Below are the code and all the weights of a small trained network. Each question names an input and a class and asks about switching units off, where a switched-off unit gives its printed mean instead of its output.

import numpy as np


def w(rows, s, z=0):
    codes = np.array(rows[::2]) - 128.0
    scale = np.full(codes.shape[1], s)
    scale[-1] = z or s
    return codes * scale


def f(y):
    return np.maximum(y, 0)


def log_softmax(a):
    a = a - a.max(-1, keepdims=True)
    return a - np.log(np.exp(a).sum(-1, keepdims=True))


def net(x, mask):
    res = np.array(x, float).reshape(1, 7) / 4 @ E
    y = f(res @ A[0][:, :-1].T + A[0][:, -1])
    res = res + np.where(mask, y, B[0][:, -1]) @ B[0][:, :-1]
    return log_softmax(res[-1] @ U[:, :-1].T + U[:, -1])


A, B = {}, {}
E = w([
[39,100,40,162],'x0',
[68,99,205,153],'x1',
[84,68,122,2],'x2',
[129,128,127,130],'x3',
[167,41,120,144],'x4',
[129,129,127,128],'x5',
[129,128,128,129],'x6',
],0.0059)
A[0] = w([
[76,104,63,156,29],'neuron 1',
[40,129,63,153,33],'neuron 2',
[114,111,135,121,106],'neuron 3',
[171,154,47,99,47],'neuron 4',
[57,106,214,159,33],'neuron 5',
[201,2,118,166,24],'neuron 6',
[69,120,74,155,39],'neuron 7',
[102,99,124,46,40],'neuron 8',
[194,16,117,161,33],'neuron 9',
[115,106,122,71,49],'neuron 10',
[140,155,143,204,3],'neuron 11',
[81,227,132,103,63],'neuron 12',
[171,68,124,174,112],'neuron 13',
[70,102,213,166,51],'neuron 14',
[76,106,59,158,26],'neuron 15',
[77,106,198,160,41],'neuron 16',
[168,147,121,236,6],'neuron 17',
[144,150,125,193,14],'neuron 18',
[96,107,128,56,35],'neuron 19',
[79,111,193,152,58],'neuron 20',
[165,153,131,241,18],'neuron 21',
[148,148,118,196,19],'neuron 22',
[169,142,173,107,44],'neuron 23',
[115,104,128,72,10],'neuron 24',
[114,110,127,66,34],'neuron 25',
[179,147,171,109,55],'neuron 26',
[230,153,221,74,2],'neuron 27',
[74,230,134,101,61],'neuron 28',
[113,106,131,72,21],'neuron 29',
[195,143,104,99,136],'neuron 30',
[213,166,20,89,10],'neuron 31',
[105,120,101,135,87],'neuron 32',
[78,110,70,149,37],'neuron 33',
[138,137,126,160,68],'neuron 34',
[95,97,185,159,80],'neuron 35',
[89,220,140,107,70],'neuron 36',
[95,206,119,124,126],'neuron 37',
[102,117,173,133,80],'neuron 38',
[103,98,117,39,29],'neuron 39',
[187,145,199,93,18],'neuron 40',
[99,90,133,64,51],'neuron 41',
[118,108,132,87,46],'neuron 42',
],0.0091,0.0067)
B[0] = w([
[171,109,165,183,168],'neuron 1',
[179,91,155,189,199],'neuron 2',
[139,136,118,133,143],'neuron 3',
[76,120,57,150,167],'neuron 4',
[96,117,54,146,171],'neuron 5',
[193,97,132,32,191],'neuron 6',
[165,102,155,179,167],'neuron 7',
[148,201,119,128,195],'neuron 8',
[184,99,133,45,182],'neuron 9',
[138,179,122,126,158],'neuron 10',
[139,205,127,112,155],'neuron 11',
[178,97,116,71,196],'neuron 12',
[107,98,139,65,214],'neuron 13',
[101,108,56,143,181],'neuron 14',
[169,108,165,187,168],'neuron 15',
[100,116,70,142,153],'neuron 16',
[156,223,118,136,201],'neuron 17',
[133,197,128,124,146],'neuron 18',
[145,195,131,123,175],'neuron 19',
[107,113,75,141,159],'neuron 20',
[163,224,119,130,223],'neuron 21',
[134,196,128,127,153],'neuron 22',
[162,115,143,171,148],'neuron 23',
[145,207,133,116,135],'neuron 24',
[128,186,130,122,152],'neuron 25',
[159,115,130,177,166],'neuron 26',
[211,101,130,224,228],'neuron 27',
[183,93,111,67,201],'neuron 28',
[132,196,135,117,140],'neuron 29',
[51,105,122,140,252],'neuron 30',
[97,109,4,157,187],'neuron 31',
[141,122,138,145,145],'neuron 32',
[165,105,158,175,163],'neuron 33',
[135,159,128,131,135],'neuron 34',
[109,117,75,131,170],'neuron 35',
[167,98,117,75,193],'neuron 36',
[138,99,145,66,244],'neuron 37',
[136,118,103,150,144],'neuron 38',
[134,204,124,130,196],'neuron 39',
[185,110,146,192,170],'neuron 40',
[162,193,115,131,190],'neuron 41',
[135,176,136,119,137],'neuron 42',
],0.039,0.0021)
U = w([
[123,175,135,138,63],'0',
[112,113,143,137,255],'1',
[142,99,150,176,47],'2',
[106,119,139,131,232],'3',
[105,117,139,134,222],'4',
[94,105,90,143,38],'5',
[139,102,136,95,41],'6',
[11,122,244,138,47],'7',
],0.011,0.012)

Each question gives the input, the list of numbers given to net, and the class t.
The units are the neurons (one row each of A and B). Each row of codes is followed by its name. A weight is (code - 128) times the scale printed after its matrix; where a second scale follows, it is the last column's (A, B and U).
mask holds one flag per neuron, in row order. A switched-off neuron (its flag False) gives its mean, the last column of its row in B, instead of its output. The means were averaged over made-up inputs and are rounded, as every weight is.
A unit's drop is (log p(t) with every unit on - log p(t) with that unit switched off) / (log p(t) with every unit on - log p(t) with every unit switched off).
The circuit of an input: a set's keep is (log p(t) with only the set's units on - log p(t) with every unit switched off) / (log p(t) with every unit on - log p(t) with every unit switched off). Starting from the 12 units with the biggest drops (on a tie, the unit counted first), units are removed one at a time, each time the one whose removal leaves the highest keep (on an exact tie, the one counted first), for as long as the keep stays at least 0.8.
circuit, biggest first: the units of the circuit, biggest drop first
k most important neurons: the k neurons with the biggest drops, biggest first
drop when u is switched off: that unit's drop, to one decimal
input [4,-6,7,3,-7,2,2], class 0: circuit, biggest first -> neuron 39; neuron 8
input [1,-5,6,2,-8,-1,0], class 6: circuit, biggest first -> neuron 28; neuron 12
input [8,4,-3,0,-1,-3,3], class 2: most important neuron -> neuron 2
input [7,1,-6,5,8,7,3], class 6: circuit, biggest first -> neuron 6; neuron 9
input [7,3,-7,0,1,-5,3], class 0: 2 most important neurons -> neuron 21; neuron 17
input [-7,2,-4,-3,6,0,6], class 2: 3 most important neurons -> neuron 27; neuron 40; neuron 26
input [6,-1,6,5,-8,-1,3], class 6: 4 most important neurons -> neuron 28; neuron 12; neuron 37; neuron 36
input [-7,6,0,-3,-8,6,-6], class 6: 3 most important neurons -> neuron 28; neuron 36; neuron 12
input [7,8,-7,-7,-3,-3,-2], class 5: 3 most important neurons -> neuron 14; neuron 5; neuron 16
input [2,-8,0,-1,4,0,7], class 5: circuit, biggest first -> neuron 31; neuron 4
input [3,-8,-7,-3,-7,-2,-2], class 5: 3 most important neurons -> neuron 31; neuron 4; neuron 30
input [-3,-6,2,-5,1,-3,5], class 5: 3 most important neurons -> neuron 31; neuron 30; neuron 4
input [-8,-2,-8,-5,0,6,-8], class 0: 3 most important neurons -> neuron 21; neuron 17; neuron 11
input [-8,0,-2,-3,-1,-1,8], class 2: circuit, biggest first -> neuron 27
input [-3,-7,8,-4,7,0,4], class 0: 2 most important neurons -> neuron 39; neuron 8
input [0,-7,7,-6,-2,-7,2], class 0: drop when neuron 19 is switched off -> 0.1
input [5,-3,-6,-1,5,-4,-3], class 0: drop when neuron 30 is switched off -> 0.1
input [4,-8,0,-3,7,3,-5], class 5: drop when neuron 4 is switched off -> 0.3
